Here is a tiny trained network, its code and every weight. The questions are about switching its units off for an input and a class, where a switched-off unit gives its printed mean instead of its output.

import numpy as np


def w(rows, s, z=0):
    codes = np.array(rows[::2]) - 128.0
    scale = np.full(codes.shape[1], s)
    scale[-1] = z or s
    return codes * scale


def norm(h):
    return h / np.sqrt((h * h).mean(-1, keepdims=True) + 1e-5)


def f(y):
    return y / 2 * (1 + np.tanh(0.7978845608 * (y + 0.044715 * y**3)))


def log_softmax(a):
    a = a - a.max(-1, keepdims=True)
    return a - np.log(np.exp(a).sum(-1, keepdims=True))


def net(x, mask):
    res = np.array(x, float).reshape(1, 6) / 4 @ E
    u = 0
    for l in range(3):
        y = f(norm(res) @ A[l][:, :-1].T + A[l][:, -1])
        res = res + np.where(mask[u : u + 4], y, B[l][:, -1]) @ B[l][:, :-1]
        u += 4
    return log_softmax(norm(res)[-1] @ U[:, :-1].T + U[:, -1])


A, B = {}, {}
E = w([
[78,173,116,214,139,124,75,108],'x0',
[1,94,119,75,250,130,143,75],'x1',
[86,145,138,125,170,138,88,221],'x2',
[108,77,37,136,99,123,95,132],'x3',
[78,172,159,57,76,208,108,139],'x4',
[128,115,124,132,130,135,143,131],'x5',
],0.011)
A[0] = w([
[130,198,246,137,161,110,222,183,134],'L0N0',
[128,2,44,112,112,192,32,206,128],'L0N1',
[88,154,164,107,94,229,138,204,61],'L0N2',
[101,141,169,221,131,194,67,65,2],'L0N3',
],0.0086,0.0056)
B[0] = w([
[223,108,188,179,166,137,6,74,244],'L0N0',
[231,97,151,148,184,176,28,96,253],'L0N1',
[139,175,24,103,172,118,174,150,199],'L0N2',
[100,42,174,224,64,209,211,130,145],'L0N3',
],0.012,0.0051)
A[1] = w([
[183,121,122,167,194,71,156,224,197],'L1N0',
[100,179,143,47,65,227,90,101,3],'L1N1',
[178,47,146,160,178,13,138,140,154],'L1N2',
[158,116,145,68,86,126,130,48,188],'L1N3',
],0.011,0.0033)
B[1] = w([
[82,210,33,31,85,159,108,155,220],'L1N0',
[190,221,23,127,127,70,189,7,180],'L1N1',
[111,182,97,106,105,189,156,64,254],'L1N2',
[111,44,161,62,119,164,99,126,194],'L1N3',
],0.012,0.0074)
A[2] = w([
[132,48,142,157,52,124,217,59,67],'L2N0',
[139,56,72,150,108,115,83,102,3],'L2N1',
[56,147,115,252,88,151,133,162,85],'L2N2',
[191,143,118,150,12,93,107,190,68],'L2N3',
],0.013,0.0064)
B[2] = w([
[110,120,141,13,76,124,7,168,221],'L2N0',
[197,125,223,200,226,166,51,102,160],'L2N1',
[117,91,127,49,33,255,153,126,201],'L2N2',
[62,47,207,53,222,50,235,113,255],'L2N3',
],0.013,0.0048)
U = w([
[255,102,189,213,191,131,70,58,175],'0',
[177,211,27,136,56,121,165,43,100],'1',
[147,125,143,113,120,175,104,124,217],'2',
[146,92,142,95,84,229,131,156,163],'3',
[110,133,148,73,98,142,23,166,139],'4',
[74,70,158,110,204,79,192,118,143],'5',
[149,89,135,184,103,96,113,160,48],'6',
[111,96,122,241,76,34,134,242,3],'7',
],0.013,0.012)

Each question gives the input, the list of numbers given to net, and the class t.
The units are the neurons (one row each of A and B). Each row of codes is followed by its name. A weight is (code - 128) times the scale printed after its matrix; where a second scale follows, it is the last column's (A, B and U).
mask holds one flag per neuron, layer by layer. A switched-off neuron (its flag False) gives its mean, the last column of its row in B, instead of its output. The means were averaged over made-up inputs and are rounded, as every weight is.
A unit's drop is (log p(t) with every unit on - log p(t) with that unit switched off) / (log p(t) with every unit on - log p(t) with every unit switched off).
The circuit of an input: a set's keep is (log p(t) with only the set's units on - log p(t) with every unit switched off) / (log p(t) with every unit on - log p(t) with every unit switched off). Starting from all 12 units, units are removed one at a time, each time the one whose removal leaves the highest keep (on an exact tie, the one counted first), for as long as the keep stays at least 0.8.
circuit, biggest first: the units of the circuit, biggest drop first
most important unit: the unit with the biggest drop
top k neurons: the k neurons with the biggest drops, biggest first
top k neurons in layer l: the k neurons of layer l with the biggest drops, biggest first
input [-4,2,7,8,-8,4], class 0: most important unit	L0N1
input [-3,3,-8,4,-6,7], class 4: circuit, biggest first	(L2N0, L0N1)
input [-5,-2,1,-5,-6,3], class 1: top 3 neurons	(L1N2, L1N0, L0N1)
input [3,2,0,-6,7,-3], class 1: top 2 neurons	(L1N1, L0N1)
input [8,3,-8,2,2,0], class 3: circuit, biggest first	(L2N2, L0N3)
input [7,-1,5,1,-3,6], class 3: circuit, biggest first	(L2N2, L0N3)
input [-3,0,8,-5,-8,-5], class 1: top 3 neurons	(L1N0, L1N2, L0N1)
input [1,-4,-8,7,5,-5], class 4: top 4 neurons	(L2N0, L0N0, L1N3, L0N2)
input [-1,-7,-2,3,-6,-3], class 5: top 3 neurons	(L2N3, L1N1, L0N2)
input [8,-1,-6,-6,1,-5], class 3: circuit, biggest first	(L0N3, L2N2)
input [-1,-7,-7,4,5,-3], class 4: circuit, biggest first	(L2N0, L1N0, L0N0)
input [-5,-3,2,4,5,4], class 1: top 2 neurons	(L0N2, L0N0)
input [1,5,6,6,-2,1], class 0: top 2 neurons	(L0N1, L0N2)
input [-1,7,-7,0,8,6], class 1: circuit, biggest first	(L1N1)
input [8,-1,-2,7,1,-5], class 3: top 3 neurons	(L2N2, L0N3, L0N0)
input [7,-5,3,2,-6,5], class 3: top 3 neurons	(L2N2, L1N1, L0N2)
input [-7,-7,6,-4,8,5], class 1: top 2 neurons	(L1N1, L0N2)
input [-2,2,-7,7,-2,3], class 0: top 4 neurons	(L2N1, L0N1, L1N0, L2N2)
input [5,4,-8,8,-4,-5], class 0: top 2 neurons in layer 2	(L2N1, L2N2)
input [5,-6,-4,8,2,-3], class 0: circuit, biggest first	(L2N1)
input [6,7,-8,-5,-3,3], class 4: top 2 neurons in layer 1	(L1N0, L1N1)
input [-3,-6,3,1,4,-4], class 5: top 2 neurons	(L2N3, L1N2)
input [6,-3,-3,-4,0,-4], class 3: top 2 neurons in layer 0	(L0N3, L0N1)
